Below are the code and all the weights of a small trained network. Each question names an input and a class and asks about switching units off, where a switched-off unit gives its printed mean instead of its output.

import numpy as np


def w(rows, s, z=0):
    codes = np.array(rows[::2]) - 128.0
    scale = np.full(codes.shape[1], s)
    scale[-1] = z or s
    return codes * scale


def f(y):
    return y / 2 * (1 + np.tanh(0.7978845608 * (y + 0.044715 * y**3)))


def log_softmax(a):
    a = a - a.max(-1, keepdims=True)
    return a - np.log(np.exp(a).sum(-1, keepdims=True))


def net(x, mask):
    res = np.array(x, float).reshape(1, 6) / 4 @ E
    y = f(res @ A[0][:, :-1].T + A[0][:, -1])
    res = res + np.where(mask, y, B[0][:, -1]) @ B[0][:, :-1]
    return log_softmax(res[-1] @ U[:, :-1].T + U[:, -1])


A, B = {}, {}
E = w([
[107,152,122,130,109],'x0',
[161,114,133,135,148],'x1',
[172,147,177,16,95],'x2',
[136,85,137,115,148],'x3',
[106,152,231,134,249],'x4',
[134,135,122,128,132],'x5',
],0.013)
A[0] = w([
[111,151,141,104,180,144],'N0',
[140,129,74,103,120,135],'N1',
[166,126,65,98,69,130],'N2',
[103,168,139,113,188,113],'N3',
[111,174,180,140,129,74],'N4',
[148,91,74,115,91,159],'N5',
[131,154,166,142,133,128],'N6',
[118,123,128,186,90,88],'N7',
[144,172,143,151,90,162],'N8',
[157,158,159,88,105,117],'N9',
[177,158,157,65,97,28],'N10',
[92,131,139,91,118,73],'N11',
[81,195,224,91,230,177],'N12',
[109,107,111,201,136,77],'N13',
[183,65,63,125,3,148],'N14',
[191,162,194,12,77,82],'N15',
[96,108,63,212,163,57],'N16',
[155,146,155,83,103,51],'N17',
[171,143,160,72,84,82],'N18',
[106,103,154,194,97,160],'N19',
[98,101,72,184,158,4],'N20',
],0.013,0.002)
B[0] = w([
[151,140,144,118,84,167],'N0',
[166,136,154,124,117,158],'N1',
[146,156,190,161,104,204],'N2',
[154,124,142,74,82,171],'N3',
[151,95,156,142,117,156],'N4',
[152,169,167,142,97,183],'N5',
[130,123,145,145,113,147],'N6',
[126,114,154,86,196,153],'N7',
[142,78,139,93,148,143],'N8',
[79,78,121,142,166,173],'N9',
[107,91,75,142,194,192],'N10',
[139,129,94,139,116,140],'N11',
[179,159,220,153,32,254],'N12',
[128,106,69,136,200,174],'N13',
[169,136,253,124,50,251],'N14',
[81,111,10,117,210,249],'N15',
[70,125,52,100,173,199],'N16',
[96,154,75,140,153,171],'N17',
[83,142,79,139,164,192],'N18',
[122,89,89,146,135,156],'N19',
[83,152,63,100,153,177],'N20',
],0.013,0.017)
U = w([
[211,142,254,171,72,254],'0',
[48,73,26,155,196,2],'1',
],0.0083,0.00054)

Each question gives the input, the list of numbers given to net, and the class t.
The units are the neurons (one row each of A and B). Each row of codes is followed by its name. A weight is (code - 128) times the scale printed after its matrix; where a second scale follows, it is the last column's (A, B and U).
mask holds one flag per neuron, in row order. A switched-off neuron (its flag False) gives its mean, the last column of its row in B, instead of its output. The means were averaged over made-up inputs and are rounded, as every weight is.
A unit's drop is (log p(t) with every unit on - log p(t) with that unit switched off) / (log p(t) with every unit on - log p(t) with every unit switched off).
most important unit: the unit with the biggest drop
top k neurons: the k neurons with the biggest drops, biggest first
drop of u: that unit's drop, to one decimal
input [-7,-1,7,-1,-5,-7], class 1: most important unit -> N15
input [-2,-3,-5,0,5,-7], class 0: top 2 neurons -> N12, N15
input [-7,-6,-2,2,-2,0], class 0: top 3 neurons -> N15, N10, N18
input [0,-4,-8,1,-8,5], class 0: top 4 neurons -> N14, N15, N5, N2
input [6,3,1,-6,0,-5], class 1: top 4 neurons -> N14, N12, N2, N5
input [2,0,4,-8,-3,8], class 1: top 2 neurons -> N12, N15
input [-6,-8,-2,-8,-2,1], class 0: top 2 neurons -> N15, N10
input [-2,3,-6,8,-6,-8], class 0: top 3 neurons -> N14, N15, N5
input [3,-5,3,-1,2,-6], class 1: top 2 neurons -> N14, N2
input [-5,3,8,7,6,7], class 1: top 2 neurons -> N15, N14
input [-6,0,-6,-4,6,5], class 0: top 3 neurons -> N12, N15, N10
input [3,6,6,-3,-4,-7], class 1: top 2 neurons -> N15, N12
input [2,6,7,-2,-5,-7], class 1: drop of N12 -> 0.1
input [3,6,3,1,-1,-2], class 1: most important unit -> N12
input [-7,0,-8,7,8,6], class 0: drop of N15 -> 2.2
